Below is a small trained network, with its code and all its weights. Each question gives an input and a class and asks what happens when units are switched off, that is, made to give their printed mean instead of their output.

import numpy as np


def w(rows, s, z=0):
    codes = np.array(rows[::2]) - 128.0
    scale = np.full(codes.shape[1], s)
    scale[-1] = z or s
    return codes * scale


def norm(h):
    return h / np.sqrt((h * h).mean(-1, keepdims=True) + 1e-5)


def f(y):
    return np.maximum(y, 0)


def log_softmax(a):
    a = a - a.max(-1, keepdims=True)
    return a - np.log(np.exp(a).sum(-1, keepdims=True))


def net(x, mask):
    res = np.array(x, float).reshape(1, 7) / 4 @ E
    u = 0
    for l in range(3):
        y = f(norm(res) @ A[l][:, :-1].T + A[l][:, -1])
        res = res + np.where(mask[u : u + 7], y, B[l][:, -1]) @ B[l][:, :-1]
        u += 7
    return log_softmax(norm(res)[-1] @ U[:, :-1].T + U[:, -1])


A, B = {}, {}
E = w([
[132,129,129,123,124,134],'x0',
[150,78,70,69,96,71],'x1',
[111,120,98,134,193,104],'x2',
[128,130,125,131,130,125],'x3',
[130,132,133,125,112,134],'x4',
[3,97,84,142,90,179],'x5',
[78,190,172,74,130,82],'x6',
],0.0047)
A[0] = w([
[72,114,163,183,177,160,44],'0.n1',
[104,182,96,149,163,81,60],'0.n2',
[79,165,148,98,141,81,2],'0.n3',
[169,90,67,106,134,63,227],'0.n4',
[144,189,184,213,140,191,6],'0.n5',
[253,121,162,136,143,93,174],'0.n6',
[105,228,138,83,74,140,4],'0.n7',
],0.0059,0.0014)
B[0] = w([
[187,167,177,67,93,191,194],'0.n1',
[123,121,148,144,122,139,154],'0.n2',
[103,114,170,99,98,125,167],'0.n3',
[112,125,140,81,108,135,214],'0.n4',
[171,88,115,3,155,137,214],'0.n5',
[64,157,128,136,111,148,253],'0.n6',
[87,67,195,182,162,137,176],'0.n7',
],0.007,0.0044)
A[1] = w([
[211,83,136,147,112,175,110],'1.n1',
[228,111,1,196,106,186,246],'1.n2',
[107,124,200,122,64,205,219],'1.n3',
[204,210,160,113,154,74,134],'1.n4',
[123,166,126,46,133,131,113],'1.n5',
[197,164,132,132,117,88,90],'1.n6',
[93,115,197,129,154,49,23],'1.n7',
],0.0067,0.0012)
B[1] = w([
[1,72,176,143,187,128,181],'1.n1',
[58,120,184,94,154,83,195],'1.n2',
[176,118,33,153,158,38,253],'1.n3',
[86,182,101,176,110,141,185],'1.n4',
[189,64,98,214,178,148,199],'1.n5',
[131,212,47,156,76,192,150],'1.n6',
[133,51,163,146,96,163,167],'1.n7',
],0.0062,0.0063)
A[2] = w([
[103,172,253,61,115,132,112],'2.n1',
[99,93,106,154,141,152,74],'2.n2',
[169,93,162,93,116,188,51],'2.n3',
[195,148,173,160,158,174,72],'2.n4',
[85,102,156,182,185,48,156],'2.n5',
[64,74,80,108,79,136,249],'2.n6',
[136,145,132,117,219,162,205],'2.n7',
],0.0068,0.0021)
B[2] = w([
[45,33,133,92,161,96,159],'2.n1',
[47,193,156,177,159,251,172],'2.n2',
[150,78,106,120,40,126,143],'2.n3',
[144,141,71,92,141,175,167],'2.n4',
[168,92,99,236,137,132,233],'2.n5',
[228,202,159,142,144,156,253],'2.n6',
[163,84,77,102,1,62,218],'2.n7',
],0.0049,0.0058)
U = w([
[143,121,102,161,128,116,249],'0',
[157,111,127,158,116,129,121],'1',
[147,121,134,152,110,135,236],'2',
[76,92,208,131,133,108,86],'3',
[101,232,94,152,99,139,1],'4',
[159,133,129,2,116,124,12],'5',
],0.01,0.00082)

Each question gives the input, the list of numbers given to net, and the class t.
The units are the neurons (one row each of A and B). Each row of codes is followed by its name. A weight is (code - 128) times the scale printed after its matrix; where a second scale follows, it is the last column's (A, B and U).
mask holds one flag per neuron, layer by layer. A switched-off neuron (its flag False) gives its mean, the last column of its row in B, instead of its output. The means were averaged over made-up inputs and are rounded, as every weight is.
A unit's drop is (log p(t) with every unit on - log p(t) with that unit switched off) / (log p(t) with every unit on - log p(t) with every unit switched off).
The circuit of an input: a set's keep is (log p(t) with only the set's units on - log p(t) with every unit switched off) / (log p(t) with every unit on - log p(t) with every unit switched off). Starting from the 12 units with the biggest drops (on a tie, the unit counted first), units are removed one at a time, each time the one whose removal leaves the highest keep (on an exact tie, the one counted first), for as long as the keep stays at least 0.8.
circuit, biggest first: the units of the circuit, biggest drop first
unit that matters most: the unit with the biggest drop
k most important neurons: the k neurons with the biggest drops, biggest first
k most important neurons of layer l: the k neurons of layer l with the biggest drops, biggest first
input [-1,-7,-1,-2,-8,-3,-8], class 3: 2 most important neurons of layer 0	[0.n4 0.n3]
input [-7,5,6,7,3,8,-4], class 4: circuit, biggest first	[2.n6 0.n5 1.n5 2.n2]
input [-3,-6,2,-5,2,-2,3], class 5: circuit, biggest first	[0.n5]
input [3,-8,-2,-5,-8,-8,-3], class 4: 3 most important neurons	[1.n4 0.n6 1.n6]
input [5,-7,3,-4,-8,-7,2], class 4: circuit, biggest first	[1.n4 1.n6]
input [-6,-2,-4,4,-6,-8,-8], class 3: circuit, biggest first	[1.n1 1.n2]
input [-1,3,6,-7,-7,-7,-8], class 3: circuit, biggest first	[1.n2 1.n3 1.n1]
input [-1,-8,2,-4,4,-5,5], class 5: circuit, biggest first	[0.n5 2.n7]
input [-4,5,-3,-5,8,-5,8], class 3: 2 most important neurons	[0.n7 2.n1]
input [4,4,6,2,-1,7,-8], class 3: 2 most important neurons	[1.n2 1.n3]
input [-7,1,-3,-6,6,1,-8], class 3: circuit, biggest first	[1.n2 1.n1]
input [-1,8,4,-5,-4,5,-5], class 5: 2 most important neurons of layer 2	[2.n5 2.n6]
input [4,3,3,-3,0,0,7], class 3: 2 most important neurons	[1.n3 0.n7]
input [3,-8,5,-6,1,-8,0], class 4: 4 most important neurons of layer 1	[1.n4 1.n6 1.n3 1.n7]
input [6,2,6,-3,4,7,-4], class 4: 2 most important neurons of layer 2	[2.n6 2.n2]
input [-5,2,-6,-5,3,-2,7], class 3: circuit, biggest first	[0.n7]
input [2,-3,5,0,0,-7,2], class 4: 4 most important neurons	[1.n4 1.n3 1.n6 0.n7]
input [1,5,-3,-1,5,-8,-3], class 4: 2 most important neurons of layer 1	[1.n6 1.n4]
input [-2,-8,-7,1,4,5,3], class 5: 4 most important neurons	[0.n5 0.n1 1.n1 2.n5]
input [6,-4,5,5,7,3,6], class 1: 3 most important neurons of layer 1	[1.n3 1.n2 1.n1]
input [-1,6,-1,1,-2,5,-2], class 5: unit that matters most	2.n5
input [3,-1,2,0,7,2,-4], class 3: 2 most important neurons of layer 0	[0.n6 0.n4]
input [-2,7,-7,-3,-6,2,-8], class 3: 2 most important neurons	[1.n2 1.n1]
input [-4,-5,1,-3,8,-3,0], class 5: 2 most important neurons	[0.n5 2.n5]
input [-6,6,-6,2,6,-7,5], class 4: 2 most important neurons of layer 2	[2.n7 2.n5]
input [-2,8,-2,-5,-7,-8,4], class 4: 2 most important neurons of layer 0	[0.n5 0.n6]
input [-3,5,-1,-1,4,2,-7], class 3: 2 most important neurons of layer 1	[1.n2 1.n3]
input [-4,-1,6,2,-2,-7,-3], class 4: most important neuron	[1.n4]
